Below are the code and all the weights of a small trained network. Each question names an input and a class and asks about switching units off, where a switched-off unit gives its printed mean instead of its output.

import numpy as np


def w(rows, s, z=0):
    codes = np.array(rows[::2]) - 128.0
    scale = np.full(codes.shape[1], s)
    scale[-1] = z or s
    return codes * scale


def norm(h):
    return h / np.sqrt((h * h).mean(-1, keepdims=True) + 1e-5)


def f(y):
    return y / 2 * (1 + np.tanh(0.7978845608 * (y + 0.044715 * y**3)))


def log_softmax(a):
    a = a - a.max(-1, keepdims=True)
    return a - np.log(np.exp(a).sum(-1, keepdims=True))


def net(x, mask):
    res = np.array(x, float).reshape(1, 6) / 4 @ E
    u = 0
    for l in range(3):
        y = f(norm(res) @ A[l][:, :-1].T + A[l][:, -1])
        res = res + np.where(mask[u : u + 12], y, B[l][:, -1]) @ B[l][:, :-1]
        u += 12
    return log_softmax(norm(res)[-1] @ U[:, :-1].T + U[:, -1])


A, B = {}, {}
E = w([
[142,254,131,104],'x0',
[115,129,136,123],'x1',
[70,112,15,116],'x2',
[129,128,127,128],'x3',
[176,98,135,41],'x4',
[148,125,114,136],'x5',
],0.015)
A[0] = w([
[137,151,130,135,120],'L0N0',
[100,161,144,206,70],'L0N1',
[136,153,132,161,91],'L0N2',
[89,154,133,252,254],'L0N3',
[80,170,20,77,44],'L0N4',
[130,35,163,164,154],'L0N5',
[124,70,160,150,137],'L0N6',
[149,182,158,132,101],'L0N7',
[64,41,47,114,130],'L0N8',
[131,129,123,163,168],'L0N9',
[130,129,129,85,150],'L0N10',
[98,124,108,158,115],'L0N11',
],0.024,0.0085)
B[0] = w([
[129,136,156,101,136],'L0N0',
[132,85,134,42,170],'L0N1',
[111,115,146,82,138],'L0N2',
[28,196,118,172,252],'L0N3',
[112,30,224,183,207],'L0N4',
[121,69,184,164,220],'L0N5',
[120,96,154,169,182],'L0N6',
[143,171,112,89,170],'L0N7',
[123,160,2,87,246],'L0N8',
[96,134,121,129,153],'L0N9',
[192,130,135,149,155],'L0N10',
[148,157,121,174,154],'L0N11',
],0.041,0.015)
A[1] = w([
[148,120,88,127,1],'L1N0',
[149,113,155,218,134],'L1N1',
[145,77,149,106,147],'L1N2',
[165,1,106,89,111],'L1N3',
[95,84,115,155,80],'L1N4',
[198,148,120,92,87],'L1N5',
[153,114,127,159,101],'L1N6',
[50,171,73,118,124],'L1N7',
[39,125,118,198,73],'L1N8',
[58,214,143,159,55],'L1N9',
[139,118,135,115,113],'L1N10',
[116,155,25,83,96],'L1N11',
],0.023,0.005)
B[1] = w([
[85,100,110,105,133],'L1N0',
[119,61,129,96,189],'L1N1',
[172,95,106,171,160],'L1N2',
[210,39,102,141,213],'L1N3',
[128,182,178,111,186],'L1N4',
[132,195,163,163,156],'L1N5',
[142,97,129,113,138],'L1N6',
[253,80,111,123,241],'L1N7',
[24,199,230,158,251],'L1N8',
[136,53,121,79,226],'L1N9',
[135,128,130,147,126],'L1N10',
[149,142,38,107,205],'L1N11',
],0.041,0.014)
A[2] = w([
[120,141,99,171,54],'L2N0',
[101,141,116,219,69],'L2N1',
[100,137,5,153,121],'L2N2',
[77,171,120,99,106],'L2N3',
[126,81,114,139,60],'L2N4',
[143,119,34,79,104],'L2N5',
[122,129,126,125,108],'L2N6',
[127,226,125,116,128],'L2N7',
[109,146,39,151,67],'L2N8',
[128,211,43,152,3],'L2N9',
[121,178,130,128,120],'L2N10',
[115,88,62,17,53],'L2N11',
],0.024,0.0056)
B[2] = w([
[106,132,148,138,137],'L2N0',
[102,159,172,101,170],'L2N1',
[128,174,54,176,254],'L2N2',
[181,83,104,152,196],'L2N3',
[177,112,125,113,171],'L2N4',
[47,123,153,78,235],'L2N5',
[125,121,127,125,124],'L2N6',
[204,170,135,122,200],'L2N7',
[134,143,109,191,203],'L2N8',
[150,135,192,236,205],'L2N9',
[179,129,143,128,161],'L2N10',
[128,169,171,3,221],'L2N11',
],0.05,0.0095)
U = w([
[24,121,211,149,243],'0',
[177,19,153,161,201],'1',
[111,154,166,3,2],'2',
[217,189,166,142,93],'3',
[75,190,74,229,16],'4',
[142,105,26,98,122],'5',
],0.022,0.0037)

Each question gives the input, the list of numbers given to net, and the class t.
The units are the neurons (one row each of A and B). Each row of codes is followed by its name. A weight is (code - 128) times the scale printed after its matrix; where a second scale follows, it is the last column's (A, B and U).
mask holds one flag per neuron, layer by layer. A switched-off neuron (its flag False) gives its mean, the last column of its row in B, instead of its output. The means were averaged over made-up inputs and are rounded, as every weight is.
A unit's drop is (log p(t) with every unit on - log p(t) with that unit switched off) / (log p(t) with every unit on - log p(t) with every unit switched off).
The circuit of an input: a set's keep is (log p(t) with only the set's units on - log p(t) with every unit switched off) / (log p(t) with every unit on - log p(t) with every unit switched off). Starting from the 12 units with the biggest drops (on a tie, the unit counted first), units are removed one at a time, each time the one whose removal leaves the highest keep (on an exact tie, the one counted first), for as long as the keep stays at least 0.8.
circuit, biggest first: the units of the circuit, biggest drop first
most important unit: the unit with the biggest drop
top k neurons: the k neurons with the biggest drops, biggest first
top k neurons in layer l: the k neurons of layer l with the biggest drops, biggest first
drop when u is switched off: that unit's drop, to one decimal
input [-8,-2,5,0,8,-4], class 5: circuit, biggest first	L0N8
input [-3,-6,4,-2,3,8], class 5: top 2 neurons	L0N8, L0N3
input [1,4,6,-8,-6,-7], class 0: top 2 neurons	L0N4, L1N8
input [1,-7,-3,2,4,1], class 3: top 3 neurons	L0N3, L0N4, L0N5
input [6,-5,2,4,2,-5], class 1: top 2 neurons	L0N3, L0N4
input [5,-1,0,-5,-5,-6], class 2: top 3 neurons	L1N9, L0N5, L0N1
input [6,-4,1,-7,1,2], class 1: top 3 neurons	L0N8, L0N4, L0N3
input [7,3,3,5,5,-5], class 1: top 2 neurons	L0N3, L0N4
input [-8,6,0,1,-8,-8], class 0: top 2 neurons	L0N5, L1N8
input [2,-1,-3,8,4,8], class 3: top 2 neurons	L0N3, L0N4
input [0,1,3,-1,-3,8], class 4: top 2 neurons	L0N8, L0N5
input [3,0,-6,0,-7,-4], class 2: top 2 neurons	L1N9, L0N1
input [0,7,6,-6,8,5], class 5: top 2 neurons	L0N3, L0N8
input [8,0,3,-7,0,2], class 0: most important unit	L0N4
input [2,2,1,-2,-7,3], class 0: top 3 neurons	L0N8, L0N3, L1N8
input [5,-3,5,-5,0,-3], class 0: top 2 neurons	L1N7, L0N1
input [-5,5,1,4,0,2], class 4: top 2 neurons	L0N8, L0N4
input [7,6,0,-6,-6,4], class 2: top 4 neurons in layer 0	L0N5, L0N1, L0N7, L0N4
input [0,2,1,3,-6,7], class 4: top 2 neurons in layer 0	L0N3, L0N4
input [8,-6,-5,-6,-8,3], class 2: most important unit	L1N9
input [-5,-1,6,-1,-7,0], class 4: drop when L2N6 is switched off	0.0
input [-3,1,4,7,5,7], class 5: drop when L0N3 is switched off	0.4
input [-3,4,5,1,4,-7], class 5: drop when L0N3 is switched off	0.5
input [8,8,-1,-7,-6,-5], class 2: drop when L1N9 is switched off	0.4
input [-2,2,2,-3,-6,5], class 4: top 2 neurons in layer 0	L0N3, L0N8
input [1,8,-8,-5,-6,-3], class 2: top 2 neurons in layer 1	L1N9, L1N7
input [3,6,7,5,1,-2], class 1: circuit, biggest first	L0N3
